Here is a tiny trained network, its code and every weight. The questions are about switching its units off for an input and a class, where a switched-off unit gives its printed mean instead of its output.

import numpy as np


def w(rows, s, z=0):
    codes = np.array(rows[::2]) - 128.0
    scale = np.full(codes.shape[1], s)
    scale[-1] = z or s
    return codes * scale


def f(y):
    return np.maximum(y, 0)


def log_softmax(a):
    a = a - a.max(-1, keepdims=True)
    return a - np.log(np.exp(a).sum(-1, keepdims=True))


def net(x, mask):
    res = np.array(x, float).reshape(1, 5) / 4 @ E
    y = f(res @ A[0][:, :-1].T + A[0][:, -1])
    res = res + np.where(mask, y, B[0][:, -1]) @ B[0][:, :-1]
    return log_softmax(res[-1] @ U[:, :-1].T + U[:, -1])


A, B = {}, {}
E = w([
[146,97,152,149,148,254,168,205,52],'x0',
[62,198,218,158,124,95,159,195,194],'x1',
[139,127,120,90,122,111,27,143,100],'x2',
[206,97,177,139,161,176,133,83,146],'x3',
[80,160,104,195,142,72,214,137,34],'x4',
],0.0077)
A[0] = w([
[136,126,130,123,117,133,130,131,97,89],'n0',
[83,145,125,148,121,47,120,173,84,140],'n1',
[126,111,115,130,136,150,117,137,92,95],'n2',
[131,125,134,136,137,157,104,134,143,41],'n3',
[142,143,139,121,136,131,107,118,140,162],'n4',
[132,104,132,126,129,121,142,134,117,73],'n5',
[109,137,127,129,145,134,151,144,120,4],'n6',
[154,127,169,120,135,122,73,126,177,151],'n7',
[133,127,120,129,136,82,111,116,114,133],'n8',
[139,143,159,150,113,124,131,113,119,120],'n9',
[131,106,116,144,151,140,148,147,117,26],'n10',
[101,127,79,125,127,160,165,165,41,143],'n11',
[104,148,137,124,121,81,120,176,106,110],'n12',
[126,131,121,133,123,105,115,130,114,51],'n13',
[143,120,112,121,123,165,83,147,54,114],'n14',
[89,160,142,128,139,36,125,170,74,105],'n15',
[98,123,84,74,113,153,8,199,195,112],'n16',
[154,103,111,105,133,87,96,80,111,81],'n17',
[111,138,116,116,121,121,79,156,156,63],'n18',
[115,116,51,110,117,62,125,66,176,107],'n19',
[141,110,125,121,127,168,132,109,164,78],'n20',
[155,119,118,128,140,140,144,80,113,75],'n21',
[155,121,79,115,129,37,41,54,74,127],'n22',
[116,136,119,133,137,143,120,113,131,120],'n23',
[137,132,153,127,136,148,76,143,178,113],'n24',
[138,117,130,124,109,144,105,155,109,46],'n25',
[147,135,187,99,131,150,59,136,194,81],'n26',
[125,108,83,121,111,124,139,125,135,50],'n27',
[145,117,113,115,133,172,58,166,26,114],'n28',
[132,126,123,115,136,110,95,110,165,73],'n29',
[172,132,159,148,146,129,170,60,117,109],'n30',
],0.017,0.0046)
B[0] = w([
[118,123,137,125,129,150,133,106,123,145],'n0',
[110,135,155,118,112,47,194,107,118,217],'n1',
[125,120,145,122,123,173,151,141,128,164],'n2',
[109,133,125,124,128,96,128,128,122,141],'n3',
[129,111,131,126,106,127,125,143,112,159],'n4',
[106,123,123,108,135,138,134,117,121,136],'n5',
[148,137,101,121,137,135,101,113,91,145],'n6',
[137,80,127,137,95,102,80,140,93,201],'n7',
[109,153,125,119,93,142,123,125,126,167],'n8',
[124,95,92,100,115,144,149,104,92,144],'n9',
[123,147,120,123,126,151,119,115,128,153],'n10',
[151,107,121,137,120,210,71,134,60,241],'n11',
[146,146,118,150,166,56,120,139,149,178],'n12',
[120,128,131,142,123,104,127,135,145,138],'n13',
[139,81,127,122,148,166,174,120,147,197],'n14',
[124,144,143,123,158,31,164,146,130,214],'n15',
[114,132,127,116,111,198,131,106,251,247],'n16',
[129,170,98,136,135,162,91,142,100,188],'n17',
[139,124,107,101,153,126,106,125,166,168],'n18',
[105,189,104,109,112,133,105,112,203,234],'n19',
[108,117,120,120,136,91,169,111,159,157],'n20',
[146,143,147,126,152,162,87,141,166,164],'n21',
[98,217,113,146,69,166,88,120,35,254],'n22',
[123,125,131,142,117,133,133,126,131,131],'n23',
[125,78,123,136,102,79,117,117,95,186],'n24',
[137,132,135,147,164,113,127,124,154,147],'n25',
[147,66,128,135,97,66,73,150,79,216],'n26',
[120,165,131,157,123,140,130,139,130,144],'n27',
[158,83,146,125,195,159,168,132,152,223],'n28',
[125,147,137,132,109,165,90,141,137,172],'n29',
[123,45,133,128,106,165,149,138,137,181],'n30',
],0.031,0.013)
U = w([
[103,180,66,114,62,201,90,134,58,117],'0',
[135,107,173,133,123,22,201,195,3,144],'1',
[152,147,157,87,202,77,199,159,159,3],'2',
[176,78,149,85,204,225,241,121,146,154],'3',
[134,60,126,71,80,94,132,147,180,154],'4',
[35,255,122,57,99,18,213,116,180,130],'5',
],0.0051,0.006)

Each question gives the input, the list of numbers given to net, and the class t.
The units are the neurons (one row each of A and B). Each row of codes is followed by its name. A weight is (code - 128) times the scale printed after its matrix; where a second scale follows, it is the last column's (A, B and U).
mask holds one flag per neuron, in row order. A switched-off neuron (its flag False) gives its mean, the last column of its row in B, instead of its output. The means were averaged over made-up inputs and are rounded, as every weight is.
A unit's drop is (log p(t) with every unit on - log p(t) with that unit switched off) / (log p(t) with every unit on - log p(t) with every unit switched off).
The circuit of an input: a set's keep is (log p(t) with only the set's units on - log p(t) with every unit switched off) / (log p(t) with every unit on - log p(t) with every unit switched off). Starting from the 12 units with the biggest drops (on a tie, the unit counted first), units are removed one at a time, each time the one whose removal leaves the highest keep (on an exact tie, the one counted first), for as long as the keep stays at least 0.8.
units of the circuit, in order: the units of the circuit, biggest drop first
unit that matters most: the unit with the biggest drop
top k neurons: the k neurons with the biggest drops, biggest first
drop when u is switched off: that unit's drop, to one decimal
input [8,3,7,-7,8], class 1: unit that matters most => n15
input [0,6,-3,-1,0], class 5: top 4 neurons => (n11, n26, n7, n28)
input [-4,6,1,7,8], class 1: top 3 neurons => (n16, n19, n30)
input [-4,8,3,-5,-5], class 4: top 2 neurons => (n26, n16)
input [-4,4,-6,0,-3], class 4: top 2 neurons => (n22, n11)
input [-3,4,5,8,8], class 1: top 3 neurons => (n16, n19, n30)
input [-7,-2,5,1,5], class 5: top 3 neurons => (n11, n15, n1)
input [-4,1,-6,4,7], class 5: top 2 neurons => (n26, n11)
input [-3,4,4,-3,-3], class 4: top 3 neurons => (n26, n7, n16)
input [0,-8,-6,5,-8], class 4: top 2 neurons => (n20, n11)
input [0,-3,-3,4,-1], class 3: top 2 neurons => (n22, n26)
input [-8,8,8,-7,-8], class 4: top 4 neurons => (n26, n7, n16, n24)
input [0,-3,-7,5,-2], class 3: top 2 neurons => (n26, n22)
input [5,0,2,-7,-7], class 3: units of the circuit, in order => (n28)
input [-2,-3,-6,-2,-3], class 5: top 2 neurons => (n11, n22)
input [1,3,-8,-5,2], class 1: drop when n16 is switched off => 0.5
input [-6,4,2,-3,-8], class 4: drop when n26 is switched off => 0.3
input [4,5,5,0,-3], class 4: drop when n21 is switched off => 0.0
input [-4,8,7,5,-7], class 4: drop when n16 is switched off => 0.1
input [-2,6,2,-3,-4], class 4: unit that matters most => n16
